Here is a tiny trained network, its code and every weight. The questions are about switching its units off for an input and a class, where a switched-off unit gives its printed mean instead of its output.

import numpy as np


def w(rows, s, z=0):
    codes = np.array(rows[::2]) - 128.0
    scale = np.full(codes.shape[1], s)
    scale[-1] = z or s
    return codes * scale


def f(y):
    return y / 2 * (1 + np.tanh(0.7978845608 * (y + 0.044715 * y**3)))


def log_softmax(a):
    a = a - a.max(-1, keepdims=True)
    return a - np.log(np.exp(a).sum(-1, keepdims=True))


def net(x, mask):
    res = np.array(x, float).reshape(1, 7) / 4 @ E
    y = f(res @ A[0][:, :-1].T + A[0][:, -1])
    res = res + np.where(mask, y, B[0][:, -1]) @ B[0][:, :-1]
    return log_softmax(res[-1] @ U[:, :-1].T + U[:, -1])


A, B = {}, {}
E = w([
[90,35,120,147,168,119,125,131,201,212,96],'x0',
[169,169,134,98,172,157,49,195,82,128,190],'x1',
[109,106,12,114,157,103,117,89,117,153,152],'x2',
[170,116,124,73,190,229,146,93,138,117,88],'x3',
[215,74,143,180,129,190,118,140,144,145,131],'x4',
[163,106,75,251,155,132,192,150,91,120,115],'x5',
[140,44,108,135,92,181,61,167,78,32,114],'x6',
],0.013)
A[0] = w([
[172,197,254,186,152,81,178,125,145,205,171,76],'N1',
[116,136,125,96,146,182,108,178,105,117,106,210],'N2',
[99,174,175,32,85,95,144,94,148,91,117,44],'N3',
[151,63,195,177,111,180,106,139,123,84,69,123],'N4',
[220,70,186,204,115,172,149,122,167,84,37,125],'N5',
[148,118,138,151,134,93,124,114,72,69,132,154],'N6',
[175,149,131,73,169,166,34,162,67,49,159,98],'N7',
[83,173,234,104,104,128,122,66,155,132,109,128],'N8',
[91,71,64,141,166,74,82,160,153,108,114,174],'N9',
[176,94,180,173,91,190,171,93,133,83,83,135],'N10',
[87,145,106,184,23,83,128,120,93,45,164,113],'N11',
[165,67,35,75,190,134,198,105,139,169,111,3],'N12',
[143,146,21,107,216,167,188,69,151,187,127,155],'N13',
[181,157,182,54,145,170,67,152,74,91,145,165],'N14',
],0.0092,0.0035)
B[0] = w([
[197,171,178,185,119,68,140,189,174,159,175,252],'N1',
[164,119,134,168,124,140,113,122,149,118,143,177],'N2',
[74,185,150,62,122,130,159,74,152,100,92,208],'N3',
[132,53,139,83,130,147,171,140,117,116,154,205],'N4',
[129,94,144,104,147,146,229,213,117,112,139,234],'N5',
[154,141,122,177,82,120,120,140,110,75,115,163],'N6',
[123,148,123,176,159,183,1,91,107,43,160,242],'N7',
[161,144,150,33,90,111,137,74,151,163,153,217],'N8',
[77,83,101,121,76,175,88,151,91,233,146,180],'N9',
[149,114,129,89,148,163,185,169,130,65,105,208],'N10',
[92,127,71,92,136,62,105,168,35,93,103,198],'N11',
[166,123,98,158,191,131,145,68,116,162,80,204],'N12',
[105,141,131,200,209,124,176,33,123,141,94,242],'N13',
[158,141,148,141,149,159,60,120,207,55,168,235],'N14',
],0.01,0.016)
U = w([
[93,187,176,1,105,105,136,73,160,132,139,218],'0',
[136,122,136,118,149,200,38,123,130,63,192,148],'1',
[156,171,182,156,113,60,141,180,159,183,186,136],'2',
[69,38,111,92,100,140,60,142,132,234,148,63],'3',
[136,31,143,82,132,185,191,166,124,83,154,127],'4',
[86,108,36,117,70,48,117,141,60,93,150,93],'5',
[122,108,80,147,210,116,164,60,127,175,122,200],'6',
[126,167,124,169,135,195,131,122,97,109,99,2],'7',
],0.011,0.0022)

Each question gives the input, the list of numbers given to net, and the class t.
The units are the neurons (one row each of A and B). Each row of codes is followed by its name. A weight is (code - 128) times the scale printed after its matrix; where a second scale follows, it is the last column's (A, B and U).
mask holds one flag per neuron, in row order. A switched-off neuron (its flag False) gives its mean, the last column of its row in B, instead of its output. The means were averaged over made-up inputs and are rounded, as every weight is.
A unit's drop is (log p(t) with every unit on - log p(t) with that unit switched off) / (log p(t) with every unit on - log p(t) with every unit switched off).
unit that matters most: the unit with the biggest drop
top k neurons: the k neurons with the biggest drops, biggest first
drop when u is switched off: that unit's drop, to one decimal
input [-7,-6,7,4,6,-6,-6], class 6: unit that matters most	N13
input [-2,2,-1,-4,3,7,-1], class 2: top 2 neurons	N1; N7
input [7,1,-8,-4,1,7,-1], class 4: top 3 neurons	N5; N4; N10
input [-2,7,-2,-3,0,-5,-5], class 1: top 4 neurons	N14; N7; N5; N13
input [-4,-3,5,-5,7,6,7], class 5: top 3 neurons	N11; N6; N14
input [8,-6,-5,7,-6,6,1], class 4: top 2 neurons	N5; N10
input [-3,0,-2,6,4,2,-5], class 4: top 2 neurons	N5; N10
input [-5,-4,-1,-6,1,-6,4], class 5: top 2 neurons	N11; N6
input [-7,-1,2,-7,3,-3,6], class 5: top 2 neurons	N11; N6
input [-5,-7,8,8,-8,-4,7], class 6: top 2 neurons	N12; N13
input [2,-8,-8,-3,6,-5,-2], class 4: top 3 neurons	N5; N10; N4
input [-1,4,-2,6,-3,6,-4], class 6: drop when N14 is switched off	0.0
input [-2,-3,8,-7,6,3,-2], class 5: drop when N9 is switched off	0.1
input [5,-7,6,-6,-5,-1,4], class 3: drop when N9 is switched off	1.8
input [-2,-1,2,-3,5,-1,1], class 5: unit that matters most	N14
